After every row comes roughly how far along a hidden order it lies, from 0 to 12.
In the rows, 128 means zero.
[109  36 149 127 125 121 123 124 133  98 116 111 127  83 147 106 142 121
 116 127 140 106 149 123 138 120 120 127 133 124 140 138  99 135 151 178
 136 102 105  84 136 121 103 181 144 149 145 124 125 129 118 116 106 139
  38 157 101 143 106 133   1 121 121 127 157  74 126 169 139 131 131 127
 140 139  83 123 185 167 103 117 117 134 141 132]  12
[ 92 188 120 112 117 136 151 137 147 137 100 144 136  69 113 134 140 119
 150 148 125 128  89  58 115 139 120 133 125 134 156 147 126 118 100 154
 133 167 161 143 140 120 123  98 138 106 128 141 129 143 131 152 102 134
 158  93 152 131 100 128 255 131 139 133  99 176 147 101 126 129 124 135
 138 120 136 135 136 101  96 161 151 135 122 121]  8
[110  52 148 130 124 126 120 131 135  90 120 121 128 100 148 120 142 121
 110 122 135 106 144 132 142 120 124 134 130 123 140 138 104 135 151 181
 136  95  99  82 147 126  91 187 138 160 145 129 122 126 120 120 109 131
   9 166  93 151  79 133  53 121 118 128 163  44 102 162 137 142 133 123
 150 144  88 123 191 160 120 128 118 126 141 130]  12
[ 89 181 123 113 119 137 149 131 138 139 100 142 141  71 114 129 136 120
 175 152 127 126  90  68 111 138 120 131 131 138 155 147 130 119 100 137
 130 158 170 143 139 116 132  85 141 100 126 142 132 142 133 147 107 142
 161 104 149 124 113 115 216 130 140 134  99 180 132 112 126 122 127 137
 134 123 137 135 147 101 102 159 150 137 122 123]  8
[ 66 110 118 110 130 119 139 106 122 130  86 136 141  84 117 109 113 124
 108 155 122 117 104  96 113 127 121 127 139 128 150 155 156 127 112  85
 125 137 143 112 136 103 114  72 143  86 126 134 147 140 142 144 110 127
 102  98 131 118  90 127 169 121 124 133 134 193  95 151 132 130 149 138
 125 127 120 129 175 119 101 138 155 140 135 129]  7
[177 123 143 122 124 141 126 141 139 144 139  98 117 155 152 134 138 129
 132 111 135 131 145  90 149 138 128 141 130 119 117 111  73 103 141 146
 136 137 117 180 115 139 136 160 123 156 140 138 133 126 110 121  99 127
 154 105 137 128 214 131 121 138 141 132 107 130 148  85 127 103  93 132
 136 133  97 133 100 127 114 112  85 139 120 132]  3
[ 53  90 112 124 143 114 119 117 118 120 115 120 130 160 118 120 102 138
  61 124 119 128 136 161 143 120 146 125 115 113 137 133 152 134 122  60
 125 104  99  94 131 125 129 104 106 116 123 121 121 129 139 131 181 117
  86 128 111 134 106 128  42 119 100 127 165  99  83  98 125 176 147 125
 121 130 111 122 114 119 120 102 122 113 139 115]  5
[103  45 145 134 126 126 122 134 124  92 125 124 121 109 150 122 136 122
  98 121 136 110 144 131 140 120 119 135 129 123 139 129 114 136 149 168
 132 107  91  80 146 126  96 186 139 161 143 132 119 122 121 122 123 122
  14 172  91 141  95 131  76 122 120 127 165  59 134 158 137 141 133 121
 147 146  95 125 171 154 133 131 118 119 139 134]  12
[151 149  83 125 135 119 121 108 116 127 129 170 127 138 128 143 107 129
 177 147 114 128 112 179 108 117 128 132 140 144  76 139 174 143 135 112
 121 149 147 127 113 123  86 125 126 130 126 133 155 108 147 138 130 140
  92 140 125 136  49 127  62 122 126 125 148 113 148 179 134 109 158 116
 131 122 175 123 148  99 152 158 157 130 128 135]  0
[111 113 129 133 137 129 118 140 125 124 146  98 122 188 126 130 123 141
  77 102 129 139 157 144 156 131 149 126 111 110 127 109 110 120 129  98
 129 105  90 134 118 146 158 130 100 143 126 120 107 129 119 113 142 108
 147 118 124 140 180 123  80 130 116 125 133 174 121  67 119 155 113 125
 118 130 112 126  71 133 123  93  92 113 129 115]  4
[160 118  94 111 127 119 128 108 126 141 115 157 119 118 152 142 114 121
 162 144 118 122 106 129 114 122 116 150 153 143  83 140 147 125 145 125
 127 163 150 147 121 121  63 146 139 147 138 153 176 110 138 145 109 141
  51 134 120 132  84 130   1 125 138 132 137 131 155 192 138  87 144 123
 146 132 141 130 174 102 137 172 132 143 126 146]  1
[107  86 139 137 141 118 114 120 114 118 141 103 123 185 120 116 105 142
  51 112 124 136 157 179 143 123 145 120 108 109 142 117 145 133 127  60
 121  93  94 110 124 132 156 111 107 118 120 112 112 127 133 113 164 107
 128 133 117 123 160 140  98 124 108 124 150 155 102 101 122 167 134 127
 108 128 118 121  87 143 146  85 115 113 135 121]  5
[ 89  39 147 127 124 125 123 128 135  90 115 115 125  95 149 114 142 122
 118 125 142 103 146 128 142 120 119 130 134 125 148 139  99 135 151 184
 137 100 100  81 139 124  95 196 141 155 147 125 127 129 121 114 112 135
   2 160  97 142  81 135   1 121 118 129 156  75 118 166 138 133 132 125
 146 141  88 124 184 161 104 122 111 128 140 131]  12

Next part:
[121 111  63 110 137 128 185 145 127  95 168 142  70 139 222 124 146 137
 148 150 137  98 103 125 158 162 134 130 152 112 119 185  55 136 166 108
 144 136 157 135 107 128 149 133 112 115 177 151 128 163 102  92 164 103
  60  94 113 114 183 141  87 102 141 139 163 102 179 106 135 105  93 131
 128 163 132 104 134 131 164 160 132 132 221 154 130 165 103 142 141 126
 144  80 124 117 146 128 105  92 151 132 151 164  76 124 150 153 151 101
 140 125 114  89 108  86 203 161 138 176 143]  2
[148 136 168 224  94 179 106  98 112 147 103 131 166  60 108 170 122 111
  77 142 107 123  81 158 144 115 125 118  98 129 117  97 171 146 135 156
 135 105  85 111 125 154 120 121  96 131 144 137  71 114 177 116 175 177
 137 151 141  79 130 117 115 152 108 111 137 148 111 124 145 119 145 136
 170  80 128 168 178 148 156  61  77  50  25 107 113  93 136 124 179 137
 141 103 120 156 150 125 150 111 134 123 141  94 151 124 115 161 130 158
 118  77 159 190 110 127 137  85 119  93 167]  9
[128 177 113 170 109 161 124 122 121 102 147 139 102 101 185 157 112 122
 118 141  96  89  81 174 140  94 132 112 140 154 145 192  89 127 124 161
 163 114 142 116 115 138 162 110  94 137 146 119 134 120 114 126 159 164
 103 139 114  97 162 159  78 146  90 105 144 143 149 108 171  85 131 140
 158 138 169 147 153 153 185 134 109   2 148 144 155  94 178 165 163 131
 160 106 145 162 118 162 154 101 159 134 163 126 118 131 106 118 145 164
 122 138  71 181  87 130 175 155 133 126 185]  1
[130 164  72 139 120 135 150 137 126  99 168 143  86 104 205 156 120 130
 137 147 121  85  80 135 157 132 122 130 143 123 131 190  70 128 153 140
 164 120 155 127 104 137 168 118 100 123 181 142 139 136 127  94 162 142
  80 109  99 116 186 146  83 120 110 113 152 130 182  98 150  73 120 138
 139 145 161 128 135 142 182 142 102  51 191 155 144 133 143 161 167 132
 155  85 159 145 129 147 128  94 164 130 161 137 104 127 122 136 158 146
 138 126  95 153 102 102 200 159 135 156 172]  0
[144 150 184 211 102 188 111  96 115 143 102 132 151  90 125 167 119 111
  85 135  98 120  90 171 126  87 138 105 116 155 134 113 146 137 117 172
 144 108 100 109 119 147 133 117  98 139 117 132  99 105 154 141 157 182
 140 161 137  62 142 133 109 168 105 109 128 144 105 124 165 118 141 137
 169  93 141 167 177 149 174  91  96  55  37 118 128  64 162 144 169 135
 147 104 114 171 135 133 161 121 140 130 149 104 127 127 105 138 127 167
 111  99 120 210  95 140 144 122 121  90 169]  7
[121 175  79 116 129 106 141 152 131  96 164 142  94 117 209 156 119 134
 149 147  99  78 100 138 148 129 132 134 157 148 155 177  69 115 138 135
 160 121 163 131 116 126 167 120 110 131 162 127 161 132 104 117 129 129
  82 109 101 145 169 179  72 114 104 126 132 118 163 110 145  88 115 135
 135 160 167 112 126 137 171 170 125  26 219 158 168 130 154 161 122 131
 148  94 168 157 116 171 120  81 157 128 164 138 123 124 122 111 146 137
 132 157  65 143 108 119 177 155 136 160 173]  0
[126 109  69 143 129 160 185 136 125 105 154 145  81 120 191 138 141 131
 131 155 136 103  81 130 163 157 131 127 142 103 109 165  73 148 163 118
 132 126 135 128 100 140 152 136 104 114 217 156 102 158 120  79 189 110
  61 102 124  75 163 127  99  95 141 131 177  91 160 101 138  88 111 134
 145 146 128 128 150 128 171 131 110 125 178 148 103 160 105 132 156 127
 144  92 127 138 162 129 108  99 158 141 156 151  86 122 148 172 151 112
 138 106 142 103 105  81 208 136 135 160 167]  3
[147 153 206 177 112 145  78  96 118 150  91 112 173 109  87 146 117 117
  93 109 107 151 133 130 111  71 122 119 103 146 144  95 191 120  86 179
 139 123 111 116 144 138 107 113 127 139  61 102 133  91 156 175  82 156
 182 166 143 123 112 112 126 178 108 106 100 167  68 134 139 145 153 129
 134  96 139 155 139 148 118 101 128  67  38  89 145  68 165 147 119 139
 137 166  83 125 103 123 150 155 100 120 124 102 144 134 106  88 115 163
 114 108 110 204 128 171  80 114 120  84 131]  12
[155 142 148 204 100 167 143 104 105 135 121 144 140  77 158 179 136 119
  79 154  88 110  64 146 154 101 130 121 118 131 134 131 151 142 117 167
 159 117 110 114 116 153 139 122  83 127 149 132  92 113 172 109 141 154
 103 123 130  74 176 134  65 143 114 125 140 137 103 110 141 107 124 140
 184  97 154 161 183 156 171 101 101  45  88 116 120  98 134 149 179 145
 163  90 105 155 159 147 133  88 143 123 162 119  93 115 131 143 137 144
 120  74 135 195  98 122 176 109 117 115 199]  5
[103  87 145 166 125 218 140 100 120 123 114 116 108 134 104  88 138 104
 111 116 169 137 123 192 117 144 142  90 111 123  95  97 100 156 155 122
  91 116  87 115 117 140 107 141 121 131 176 162  70 159 113 121 246 162
 132 166 160  45 133  80 188 143 154 115 170 122 150 128 172 141 143 129
 142 124  91 158 158 107 154  89  97 175  80 135  49 105 126 107 176 107
 121  81  89 152 150  84 148 168 155 155 118 137 106 144 127 187 128 135
 121 107 167  94 104 102 150 109 132  92 113]  11
[117 177  95 132 125 129 133 140 127  93 154 144  91 112 213 157 117 135
 141 149  95  79  85 149 139 119 141 124 155 151 147 175  71 126 142 136
 159 122 149 128 113 129 171 119 103 132 171 128 148 124 106 116 142 143
  80 116 102 114 177 170  71 123 107 123 139 126 168 117 147  80 119 137
 142 162 163 120 147 142 187 147 120  36 213 162 161 113 161 141 155 124
 154 103 165 154 129 162 129  90 165 135 167 127 113 125 121 126 139 141
 126 156  69 147 100 111 178 167 138 169 181]  0
[136 121 185 218 105 192  96  95 115 147  92 124 169  81  85 142 127 106
  85 123 123 132  99 168 119 107 134 105 100 135 111  94 168 145 118 163
 116 111  86 109 123 153 114 125 113 134 134 135  79 116 160 142 175 174
 159 167 150  51 120 108 147 157 120 108 141 151  94 134 156 130 153 133
 162  84 109 173 181 137 149  60  91  93  17 107  97  84 144 123 171 128
 137 108 104 164 142 111 156 137 129 134 125  98 139 131 112 151 124 159
 115  85 155 179 110 130 127  93 120  71 141]  11
